Below are the code and all the weights of a small trained network. Each question names an input and a target symbol and asks about switching units off, where a switched-off unit gives its printed mean instead of its output.

import numpy as np


def w(rows, s, z=0):
    codes = np.array(rows[::2]) - 128.0
    scale = np.full(codes.shape[1], s)
    scale[-1] = z or s
    return codes * scale


def norm(h):
    return h / np.sqrt((h * h).mean(-1, keepdims=True) + 1e-5)


def f(y):
    return y / 2 * (1 + np.tanh(0.7978845608 * (y + 0.044715 * y**3)))


def softmax(a):
    e = np.exp(a - a.max(-1, keepdims=True))
    return e / e.sum(-1, keepdims=True)


def log_softmax(a):
    a = a - a.max(-1, keepdims=True)
    return a - np.log(np.exp(a).sum(-1, keepdims=True))


def net(x, mask):
    ids = ['αγδεζμξπσψ'.index(c) for c in x.split()]
    T = len(ids)
    res = E[ids] + P[:T]
    u = 0
    for l in range(2):
        r = norm(res)
        for j in range(2):
            rows = slice(4 * j, 4 * j + 4)
            q, k, v = (r @ M[l][rows].T for M in (Q, K, V))
            z = softmax(np.where(np.tri(T) > 0, q @ k.T / 4**0.5, -1e9)) @ v
            o = O[l][rows]
            res = res + np.where(mask[u + j], z, o[:, -1]) @ o[:, :-1]
        u += 2
        y = f(norm(res) @ A[l][:, :-1].T + A[l][:, -1])
        res = res + np.where(mask[u : u + 8], y, B[l][:, -1]) @ B[l][:, :-1]
        u += 8
    return log_softmax(norm(res)[-1] @ U[:, :-1].T + U[:, -1])


Q, K, V, O, A, B = {}, {}, {}, {}, {}, {}
E = w([
[97,136,72,152,116],'α',
[41,81,158,120,137],'γ',
[117,217,92,157,181],'δ',
[116,94,139,141,85],'ε',
[79,70,54,102,254],'ζ',
[161,164,152,130,117],'μ',
[186,79,98,140,148],'ξ',
[106,94,156,86,112],'π',
[184,142,200,93,191],'σ',
[35,209,167,152,145],'ψ',
],0.00076)
P = w([
[135,115,117,211,230],'0',
[175,140,93,89,41],'1',
[15,125,174,92,163],'2',
[173,142,95,94,38],'3',
[6,131,174,80,161],'4',
[173,141,93,88,41],'5',
[12,129,171,83,164],'6',
[171,139,97,89,36],'7',
[7,131,169,79,162],'8',
[177,141,100,92,41],'9',
[1,131,174,76,153],'10',
[171,144,101,88,40],'11',
],0.00061)
Q[0] = w([
[152,6,194,56,116],'L0H1',
[105,253,60,203,144],'L0H1',
[101,248,65,199,140],'L0H1',
[162,8,187,68,144],'L0H1',
[181,138,106,135,124],'L0H2',
[189,138,103,139,123],'L0H2',
[70,118,152,119,133],'L0H2',
[191,143,98,140,115],'L0H2',
],0.0027)
K[0] = w([
[89,177,198,224,251],'L0H1',
[165,77,60,31,4],'L0H1',
[169,83,63,36,10],'L0H1',
[82,153,193,197,220],'L0H1',
[93,129,148,130,147],'L0H2',
[89,129,149,128,149],'L0H2',
[165,127,108,127,108],'L0H2',
[89,125,150,128,153],'L0H2',
],0.0042)
V[0] = w([
[79,156,226,253,199],'L0H1',
[128,130,126,127,129],'L0H1',
[128,129,127,127,129],'L0H1',
[127,118,136,134,121],'L0H1',
[128,128,128,128,128],'L0H2',
[128,127,129,129,127],'L0H2',
[128,128,127,128,128],'L0H2',
[90,73,177,139,111],'L0H2',
],0.00049)
O[0] = w([
[65,254,104,121,101,255],'L0H1',
[129,128,129,128,128,130],'L0H1',
[128,128,128,128,128,130],'L0H1',
[125,127,126,131,129,117],'L0H1',
[128,128,128,128,128,128],'L0H2',
[128,128,128,128,128,126],'L0H2',
[128,128,128,128,128,128],'L0H2',
[87,114,118,145,148,158],'L0H2',
],0.00067,8e-05)
A[0] = w([
[176,161,101,159,158,235],'L0N1',
[92,114,180,107,37,113],'L0N2',
[105,171,172,140,98,37],'L0N3',
[252,112,178,78,88,44],'L0N4',
[173,43,79,136,46,25],'L0N5',
[116,49,92,59,154,218],'L0N6',
[134,184,121,38,106,1],'L0N7',
[169,187,66,178,42,62],'L0N8',
],0.0021,0.00068)
B[0] = w([
[123,105,127,85,41,148],'L0N1',
[217,154,40,122,179,198],'L0N2',
[159,85,90,103,186,105],'L0N3',
[4,147,57,154,128,124],'L0N4',
[104,202,159,123,230,114],'L0N5',
[144,233,210,175,61,255],'L0N6',
[139,68,103,254,174,145],'L0N7',
[113,95,201,87,169,134],'L0N8',
],0.0014,0.00061)
Q[1] = w([
[255,133,104,134,135],'L1H1',
[39,92,131,187,152],'L1H1',
[218,162,124,74,106],'L1H1',
[241,148,114,103,120],'L1H1',
[206,224,7,29,21],'L1H2',
[213,229,5,27,22],'L1H2',
[218,233,3,28,23],'L1H2',
[44,28,251,228,234],'L1H2',
],0.0033)
K[1] = w([
[197,151,71,172,114],'L1H1',
[98,81,196,166,169],'L1H1',
[163,175,58,95,89],'L1H1',
[184,164,63,138,101],'L1H1',
[170,90,130,254,167],'L1H2',
[172,92,130,253,167],'L1H2',
[174,94,130,254,165],'L1H2',
[84,164,126,2,90],'L1H2',
],0.0053)
V[1] = w([
[116,151,95,198,81],'L1H1',
[111,92,192,146,148],'L1H1',
[122,162,124,205,99],'L1H1',
[197,155,181,131,129],'L1H1',
[93,129,18,202,67],'L1H2',
[205,95,77,142,213],'L1H2',
[215,182,137,146,59],'L1H2',
[154,9,95,125,108],'L1H2',
],0.0013)
O[1] = w([
[79,90,126,103,176,170],'L1H1',
[196,131,78,106,98,31],'L1H1',
[114,93,129,77,167,156],'L1H1',
[134,114,171,87,67,109],'L1H1',
[179,202,112,141,3,146],'L1H2',
[5,162,128,134,115,2],'L1H2',
[155,184,61,211,182,146],'L1H2',
[75,212,154,59,119,8],'L1H2',
],0.0013,0.00046)
A[1] = w([
[128,129,129,128,128,127],'L1N1',
[215,94,29,112,185,48],'L1N2',
[197,18,104,133,39,2],'L1N3',
[72,187,97,167,220,93],'L1N4',
[65,83,215,251,132,21],'L1N5',
[136,69,191,25,73,74],'L1N6',
[135,188,68,71,90,6],'L1N7',
[76,121,7,179,89,88],'L1N8',
],0.0019,0.00058)
B[1] = w([
[128,128,128,128,128,128],'L1N1',
[90,231,113,42,54,11],'L1N2',
[16,153,107,220,88,37],'L1N3',
[183,133,79,230,59,224],'L1N4',
[127,206,156,11,59,68],'L1N5',
[230,115,71,187,89,251],'L1N6',
[129,107,243,105,184,131],'L1N7',
[198,67,230,199,142,150],'L1N8',
],0.0011,0.00024)
U = w([
[37,34,198,12,68,57],'α',
[207,215,198,115,2,179],'γ',
[227,135,220,39,242,98],'δ',
[244,18,50,91,83,143],'ε',
[129,216,18,30,126,124],'ζ',
[55,47,54,121,243,254],'μ',
[9,241,209,148,182,16],'ξ',
[39,112,40,202,29,153],'π',
[205,204,69,240,191,93],'σ',
[146,24,239,235,136,146],'ψ',
],0.0064,0.00074)

Each question gives the input, a string of symbols that net reads in full, and the target symbol t.
The units are the heads (4 rows each of Q, K, V and O) and the neurons (one row each of A and B). Each row of codes is followed by its name. A weight is (code - 128) times the scale printed after its matrix; where a second scale follows, it is the last column's (O, A, B and U).
mask holds one flag per unit, layer by layer, with each layer's heads first. A switched-off unit (its flag False) gives its mean, the last column of its rows in O or B, instead of its output. The means were averaged over made-up inputs and are rounded, as every weight is.
A unit's drop is (log p(t) with every unit on - log p(t) with that unit switched off) / (log p(t) with every unit on - log p(t) with every unit switched off).
The circuit of an input: a set's keep is (log p(t) with only the set's units on - log p(t) with every unit switched off) / (log p(t) with every unit on - log p(t) with every unit switched off). Starting from the 12 units with the biggest drops (on a tie, the unit counted first), units are removed one at a time, each time the one whose removal leaves the highest keep (on an exact tie, the one counted first), for as long as the keep stays at least 0.8.
units of the circuit, in order: the units of the circuit, biggest drop first
most important unit: the unit with the biggest drop
k most important neurons: the k neurons with the biggest drops, biggest first
k most important neurons of layer l: the k neurons of layer l with the biggest drops, biggest first
heads that matter: for each layer, one digit per head in row order, 1 if its drop is at least 0.15 and else 0, layers parted by /
input σ ξ ξ π, target μ: units of the circuit, in order : L1H2, L0N2, L0N5, L0N7
input ζ α π γ ψ ε ε, target π: units of the circuit, in order : L0N8, L0N2, L1H1
input π γ π ψ, target ζ: 2 most important neurons : L0N7, L1N2
input ψ ξ σ α γ ψ ε α ψ α ε π, target π: units of the circuit, in order : L1N3, L0N7, L0N4
input μ ψ σ μ π σ σ α ε ζ σ σ, target σ: units of the circuit, in order : L1H2, L0N7, L0N4
input σ ε ε μ α α ε μ, target μ: 2 most important neurons : L0N6, L0N4
input γ ψ σ δ π μ, target ε: 2 most important neurons of layer 1 : L1N6, L1N5
input π ξ μ σ, target ζ: heads that matter : 00 / 01
input μ ζ ζ α μ α ψ σ σ α σ ζ, target σ: 4 most important neurons of layer 0 : L0N6, L0N7, L0N5, L0N1
input ψ ε γ π ε ξ α μ, target π: units of the circuit, in order : L1N3, L0N4, L0N7, L0N6
input ψ ψ π ψ, target π: 2 most important neurons of layer 0 : L0N6, L0N7
input ξ γ σ ξ ξ π, target ξ: 3 most important neurons : L0N4, L0N5, L0N7
input γ ε δ μ γ δ ε, target π: 2 most important neurons of layer 0 : L0N4, L0N8
input ξ α α ξ ζ ε ζ π ξ α γ ε, target ξ: 2 most important neurons of layer 0 : L0N5, L0N4
input δ ε γ σ δ π, target ψ: 3 most important neurons : L0N4, L1N8, L0N7
input σ γ ψ δ, target μ: most important unit : L0N6
input σ α ε σ α μ ξ σ ε ξ, target μ: 3 most important neurons : L0N4, L0N5, L0N8
input σ π π α μ γ π σ γ δ μ γ, target μ: most important unit : L0N2
input ε σ ε π α ψ ζ ξ, target δ: 3 most important neurons of layer 1 : L1N7, L1N3, L1N5
input π ε ψ α α ψ π σ α ζ, target ζ: 2 most important neurons of layer 0 : L0N4, L0N7
input σ ε γ π ξ α α γ π π ψ ψ, target μ: 4 most important neurons : L0N6, L0N2, L0N5, L0N4
input α μ σ π π ε μ δ π, target ε: 3 most important neurons of layer 0 : L0N5, L0N8, L0N4
input π α σ ψ γ σ μ ξ π σ π π, target ζ: most important unit : L0N2
input μ ζ σ μ, target σ: 3 most important neurons of layer 0 : L0N7, L0N5, L0N4
input ψ γ ζ σ, target π: 2 most important neurons : L0N4, L1N3
input σ ξ σ ξ σ ψ, target μ: 4 most important neurons of layer 0 : L0N6, L0N2, L0N4, L0N5
input ψ γ α γ ψ ε μ α μ, target ζ: 2 most important neurons : L1N2, L0N5
input ψ σ ε ξ ζ μ ψ ξ ξ σ ε ψ, target π: 4 most important neurons of layer 0 : L0N4, L0N5, L0N6, L0N7
input γ σ α σ α α ε ψ α π ξ σ, target ε: 2 most important neurons of layer 0 : L0N7, L0N4
input π ξ ξ α, target ζ: 4 most important neurons of layer 0 : L0N7, L0N8, L0N5, L0N2
